Here is a tiny trained network, its code and every weight. The questions are about switching its units off for an input and a class, where a switched-off unit gives its printed mean instead of its output.

import numpy as np


def w(rows, s, z=0):
    codes = np.array(rows[::2]) - 128.0
    scale = np.full(codes.shape[1], s)
    scale[-1] = z or s
    return codes * scale


def norm(h):
    return h / np.sqrt((h * h).mean(-1, keepdims=True) + 1e-5)


def f(y):
    return np.maximum(y, 0)


def log_softmax(a):
    a = a - a.max(-1, keepdims=True)
    return a - np.log(np.exp(a).sum(-1, keepdims=True))


def net(x, mask):
    res = np.array(x, float).reshape(1, 5) / 4 @ E
    u = 0
    for l in range(2):
        y = f(norm(res) @ A[l][:, :-1].T + A[l][:, -1])
        res = res + np.where(mask[u : u + 14], y, B[l][:, -1]) @ B[l][:, :-1]
        u += 14
    return log_softmax(norm(res)[-1] @ U[:, :-1].T + U[:, -1])


A, B = {}, {}
E = w([
[213,100,188,155,118,163,185,170,157],'x0',
[255,147,30,96,142,138,88,147,57],'x1',
[132,113,93,43,52,191,85,206,141],'x2',
[94,108,7,112,29,140,183,172,188],'x3',
[162,144,67,20,136,123,218,196,132],'x4',
],0.0027)
A[0] = w([
[105,131,113,142,136,114,149,120,118,43],'0.n0',
[138,124,181,159,173,124,64,113,99,191],'0.n1',
[148,138,133,103,75,103,109,171,195,83],'0.n2',
[120,115,45,71,107,139,235,180,163,53],'0.n3',
[167,170,107,140,136,115,137,115,135,94],'0.n4',
[227,153,58,173,127,128,120,143,110,69],'0.n5',
[189,137,94,90,125,122,103,154,87,119],'0.n6',
[149,113,160,135,75,124,100,140,149,58],'0.n7',
[27,114,153,75,209,89,75,105,73,13],'0.n8',
[113,156,134,130,172,113,99,135,116,108],'0.n9',
[213,137,210,130,163,123,143,104,113,8],'0.n10',
[48,142,176,253,134,107,150,103,119,45],'0.n11',
[164,147,158,117,183,87,134,104,123,131],'0.n12',
[184,112,183,98,130,83,140,123,124,121],'0.n13',
],0.0053,0.0017)
B[0] = w([
[121,152,151,145,134,145,114,154,158,134],'0.n0',
[97,199,47,45,121,138,198,180,126,222],'0.n1',
[107,144,126,163,65,178,133,122,60,178],'0.n2',
[99,166,137,1,88,73,231,103,84,255],'0.n3',
[106,66,122,119,65,154,81,156,142,149],'0.n4',
[223,71,90,134,142,136,82,57,120,196],'0.n5',
[125,96,149,248,123,99,162,32,179,194],'0.n6',
[95,145,162,132,134,174,111,98,84,151],'0.n7',
[114,244,86,94,131,181,22,47,161,192],'0.n8',
[162,146,178,91,71,165,116,121,143,158],'0.n9',
[168,117,129,73,218,181,206,205,88,189],'0.n10',
[97,44,140,160,183,106,209,46,201,210],'0.n11',
[83,86,196,133,40,197,74,224,139,180],'0.n12',
[115,154,94,155,183,166,149,142,68,166],'0.n13',
],0.0057,0.005)
A[1] = w([
[141,143,135,98,147,154,146,160,136,123],'1.n0',
[132,207,161,128,151,78,27,156,139,36],'1.n1',
[148,115,114,123,85,160,115,140,118,203],'1.n2',
[120,167,66,53,82,2,161,187,141,72],'1.n3',
[149,118,172,151,206,143,108,247,100,20],'1.n4',
[149,80,86,137,119,102,224,164,146,85],'1.n5',
[65,71,104,183,128,100,109,119,192,77],'1.n6',
[91,97,159,206,173,66,143,103,175,46],'1.n7',
[132,109,75,139,101,130,110,106,110,106],'1.n8',
[48,122,156,160,186,90,153,132,213,115],'1.n9',
[66,79,184,200,39,157,53,226,80,64],'1.n10',
[151,140,158,147,201,140,108,224,69,5],'1.n11',
[149,116,179,173,177,159,92,61,148,144],'1.n12',
[247,61,93,201,121,51,50,142,138,37],'1.n13',
],0.0064,0.0014)
B[1] = w([
[163,105,138,208,93,6,62,112,138,181],'1.n0',
[41,224,82,121,154,161,95,128,160,151],'1.n1',
[71,72,138,141,197,56,144,116,132,184],'1.n2',
[112,112,209,148,14,111,189,168,99,255],'1.n3',
[202,241,168,105,187,61,132,179,86,177],'1.n4',
[55,194,126,81,83,122,68,130,147,225],'1.n5',
[186,146,144,196,182,143,219,121,142,166],'1.n6',
[183,126,50,201,105,169,153,98,200,172],'1.n7',
[162,92,175,83,151,159,135,180,134,172],'1.n8',
[234,65,39,191,113,155,110,118,109,206],'1.n9',
[56,101,231,233,210,178,83,111,28,152],'1.n10',
[152,139,192,139,176,47,129,212,219,175],'1.n11',
[103,148,147,116,60,77,175,201,138,193],'1.n12',
[151,1,58,4,162,161,20,92,85,169],'1.n13',
],0.0079,0.0048)
U = w([
[162,103,66,225,119,160,183,82,181,198],'0',
[163,33,80,57,139,137,67,106,92,126],'1',
[67,133,162,80,2,98,192,135,87,209],'2',
[45,230,82,96,131,169,56,90,147,64],'3',
[178,177,171,128,185,71,125,203,123,142],'4',
[53,87,191,202,144,171,111,115,63,2],'5',
],0.0089,0.0018)

Each question gives the input, the list of numbers given to net, and the class t.
The units are the neurons (one row each of A and B). Each row of codes is followed by its name. A weight is (code - 128) times the scale printed after its matrix; where a second scale follows, it is the last column's (A, B and U).
mask holds one flag per neuron, layer by layer. A switched-off neuron (its flag False) gives its mean, the last column of its row in B, instead of its output. The means were averaged over made-up inputs and are rounded, as every weight is.
A unit's drop is (log p(t) with every unit on - log p(t) with that unit switched off) / (log p(t) with every unit on - log p(t) with every unit switched off).
The circuit of an input: a set's keep is (log p(t) with only the set's units on - log p(t) with every unit switched off) / (log p(t) with every unit on - log p(t) with every unit switched off). Starting from the 12 units with the biggest drops (on a tie, the unit counted first), units are removed one at a time, each time the one whose removal leaves the highest keep (on an exact tie, the one counted first), for as long as the keep stays at least 0.8.
circuit, biggest first: the units of the circuit, biggest drop first
unit that matters most: the unit with the biggest drop
k most important neurons: the k neurons with the biggest drops, biggest first
top k neurons in layer l: the k neurons of layer l with the biggest drops, biggest first
input [0,4,-5,-6,-8], class 4: unit that matters most => 0.n10
input [-8,8,-5,-4,5], class 1: circuit, biggest first => (0.n5, 1.n13, 0.n3)
input [0,-1,8,-4,-8], class 3: 3 most important neurons => (0.n1, 0.n12, 0.n3)
input [-6,2,0,8,-8], class 0: circuit, biggest first => (0.n3, 1.n6)
input [8,7,-3,-2,8], class 1: circuit, biggest first => (0.n5, 0.n1, 1.n13)
input [4,-1,6,-2,-8], class 5: 3 most important neurons => (0.n3, 0.n6, 0.n7)
input [5,8,-4,-2,-4], class 1: circuit, biggest first => (1.n13, 0.n3)
input [1,4,3,-3,-7], class 4: 2 most important neurons => (0.n3, 0.n1)
input [-3,8,2,-7,-8], class 3: circuit, biggest first => (1.n1, 0.n8)
input [-7,3,-3,0,-8], class 0: top 3 neurons in layer 0 => (0.n11, 0.n3, 0.n2)
input [-4,5,7,6,-8], class 1: top 2 neurons in layer 0 => (0.n12, 0.n5)
input [-5,-8,-6,8,2], class 0: top 2 neurons in layer 0 => (0.n11, 0.n1)
input [0,1,-5,-7,-8], class 0: 2 most important neurons => (0.n11, 1.n9)
input [-3,-2,-4,-5,8], class 3: 2 most important neurons => (0.n8, 1.n1)
input [-7,0,0,-3,-2], class 3: top neuron in layer 0 => (0.n8)
input [-4,-6,6,-7,-8], class 3: top 2 neurons in layer 1 => (1.n1, 1.n3)
input [-6,3,-2,0,-7], class 3: top 2 neurons in layer 0 => (0.n8, 0.n6)
input [8,4,8,-3,-5], class 4: top 2 neurons in layer 0 => (0.n10, 0.n7)
input [-5,-8,-6,-8,4], class 0: 2 most important neurons => (0.n11, 1.n9)
input [4,-7,8,4,-7], class 5: circuit, biggest first => (1.n10)
